Below are the code and all the weights of a small trained network. Each question names an input and a target symbol and asks about switching units off, where a switched-off unit gives its printed mean instead of its output.

import numpy as np


def w(rows, s, z=0):
    codes = np.array(rows[::2]) - 128.0
    scale = np.full(codes.shape[1], s)
    scale[-1] = z or s
    return codes * scale


def norm(h):
    return h / np.sqrt((h * h).mean(-1, keepdims=True) + 1e-5)


def f(y):
    return np.maximum(y, 0)


def softmax(a):
    e = np.exp(a - a.max(-1, keepdims=True))
    return e / e.sum(-1, keepdims=True)


def log_softmax(a):
    a = a - a.max(-1, keepdims=True)
    return a - np.log(np.exp(a).sum(-1, keepdims=True))


def net(x, mask):
    ids = ['ΔΠΦαβγεζηθλξτω'.index(c) for c in x.split()]
    T = len(ids)
    res = E[ids] + P[:T]
    r = norm(res)
    for j in range(3):
        rows = slice(3 * j, 3 * j + 3)
        q, k, v = (r @ M[0][rows].T for M in (Q, K, V))
        z = softmax(np.where(np.tri(T) > 0, q @ k.T / 3**0.5, -1e9)) @ v
        o = O[0][rows]
        res = res + np.where(mask[j], z, o[:, -1]) @ o[:, :-1]
    y = f(norm(res) @ A[0][:, :-1].T + A[0][:, -1])
    res = res + np.where(mask[3:7], y, B[0][:, -1]) @ B[0][:, :-1]
    return log_softmax(norm(res)[-1] @ U[:, :-1].T + U[:, -1])


Q, K, V, O, A, B = {}, {}, {}, {}, {}, {}
E = w([
[147,3,130,189],'Δ',
[168,84,162,157],'Π',
[190,145,254,134],'Φ',
[127,112,106,139],'α',
[154,43,142,167],'β',
[186,132,128,137],'γ',
[158,53,152,163],'ε',
[162,66,158,154],'ζ',
[107,134,112,150],'η',
[108,109,152,113],'θ',
[101,103,157,113],'λ',
[130,154,106,135],'ξ',
[105,110,156,101],'τ',
[106,149,107,87],'ω',
],0.0063)
P = w([
[61,65,132,255],'0',
[73,97,132,203],'1',
[84,118,155,170],'2',
[83,125,165,145],'3',
[91,131,170,125],'4',
[90,140,173,113],'5',
[79,138,170,97],'6',
[87,138,172,87],'7',
],0.00089)
Q[0] = w([
[175,76,172,87],'head 1',
[99,145,35,121],'head 1',
[215,120,227,149],'head 1',
[110,122,50,234],'head 2',
[119,156,193,102],'head 2',
[167,155,192,64],'head 2',
[122,43,80,58],'head 3',
[143,117,193,117],'head 3',
[160,253,203,150],'head 3',
],0.0068)
K[0] = w([
[141,147,111,179],'head 1',
[134,157,106,29],'head 1',
[142,105,146,255],'head 1',
[70,192,146,87],'head 2',
[163,108,145,159],'head 2',
[202,89,142,159],'head 2',
[231,60,121,86],'head 3',
[98,79,206,96],'head 3',
[65,158,182,160],'head 3',
],0.0071)
V[0] = w([
[190,65,140,255],'head 1',
[141,126,82,190],'head 1',
[136,79,155,178],'head 1',
[86,219,182,183],'head 2',
[170,69,77,88],'head 2',
[25,75,147,109],'head 2',
[196,96,87,119],'head 3',
[79,77,141,111],'head 3',
[87,229,160,118],'head 3',
],0.0032)
O[0] = w([
[97,84,67,75,251],'head 1',
[43,159,35,103,163],'head 1',
[84,63,81,112,195],'head 1',
[18,191,52,138,120],'head 2',
[230,112,205,110,128],'head 2',
[49,102,125,254,150],'head 2',
[10,161,139,151,133],'head 3',
[83,160,82,49,153],'head 3',
[167,35,104,99,65],'head 3',
],0.0025,0.0026)
A[0] = w([
[113,95,19,189,215],'neuron 1',
[254,51,74,201,2],'neuron 2',
[83,150,59,173,205],'neuron 3',
[24,157,157,32,144],'neuron 4',
],0.0039,0.00059)
B[0] = w([
[135,125,197,97,252],'neuron 1',
[41,114,142,168,249],'neuron 2',
[200,186,147,47,218],'neuron 3',
[172,74,92,253,224],'neuron 4',
],0.0039,0.0024)
U = w([
[44,30,131,218,195],'Δ',
[199,44,52,179,174],'Π',
[240,93,118,114,110],'Φ',
[137,112,110,47,143],'α',
[140,135,113,117,2],'β',
[140,123,178,50,67],'γ',
[140,139,120,109,18],'ε',
[139,133,136,102,21],'ζ',
[44,213,67,131,186],'η',
[97,177,167,118,73],'θ',
[96,176,163,118,69],'λ',
[186,232,75,64,175],'ξ',
[132,194,190,126,108],'τ',
[212,214,132,254,118],'ω',
],0.0099,0.0058)

Each question gives the input, a string of symbols that net reads in full, and the target symbol t.
The units are the heads (3 rows each of Q, K, V and O) and the neurons (one row each of A and B). Each row of codes is followed by its name. A weight is (code - 128) times the scale printed after its matrix; where a second scale follows, it is the last column's (O, A, B and U).
mask holds one flag per unit, heads first, then neurons. A switched-off unit (its flag False) gives its mean, the last column of its rows in O or B, instead of its output. The means were averaged over made-up inputs and are rounded, as every weight is.
A unit's drop is (log p(t) with every unit on - log p(t) with that unit switched off) / (log p(t) with every unit on - log p(t) with every unit switched off).
The circuit of an input: a set's keep is (log p(t) with only the set's units on - log p(t) with every unit switched off) / (log p(t) with every unit on - log p(t) with every unit switched off). Starting from all 7 units, units are removed one at a time, each time the one whose removal leaves the highest keep (on an exact tie, the one counted first), for as long as the keep stays at least 0.8.
units of the circuit, in order: the units of the circuit, biggest drop first
k most important neurons: the k neurons with the biggest drops, biggest first
which heads matter: for each layer, one digit per head in row order, 1 if its drop is at least 0.15 and else 0, layers parted by /
drop when u is switched off: that unit's drop, to one decimal
input τ γ γ β τ ξ ω ξ, target ω: which heads matter : 101
input η α α ζ γ Δ θ ω, target ω: units of the circuit, in order : [neuron 4; head 1]
input γ λ ζ ξ α, target ξ: units of the circuit, in order : [neuron 3; neuron 2]
input Π η α γ γ, target Π: units of the circuit, in order : [head 2; neuron 3; head 1; neuron 2]
input ξ ξ η, target ξ: which heads matter : 001
input θ α ε ξ, target ξ: which heads matter : 000
input τ ω α, target ω: which heads matter : 100
input γ Φ γ γ ξ η, target ξ: units of the circuit, in order : [neuron 3; neuron 2]
input Δ ξ ξ γ, target Δ: which heads matter : 001
input Δ η γ η α, target η: which heads matter : 011
input Φ λ Δ γ, target Δ: which heads matter : 000
input ω α α, target ω: most important neuron : [neuron 2]
input α γ ξ α α, target ξ: drop when neuron 3 is switched off : 0.9
input α λ τ η ω η, target ω: drop when head 1 is switched off : 1.4
input λ η ξ, target ξ: drop when head 3 is switched off : 0.1
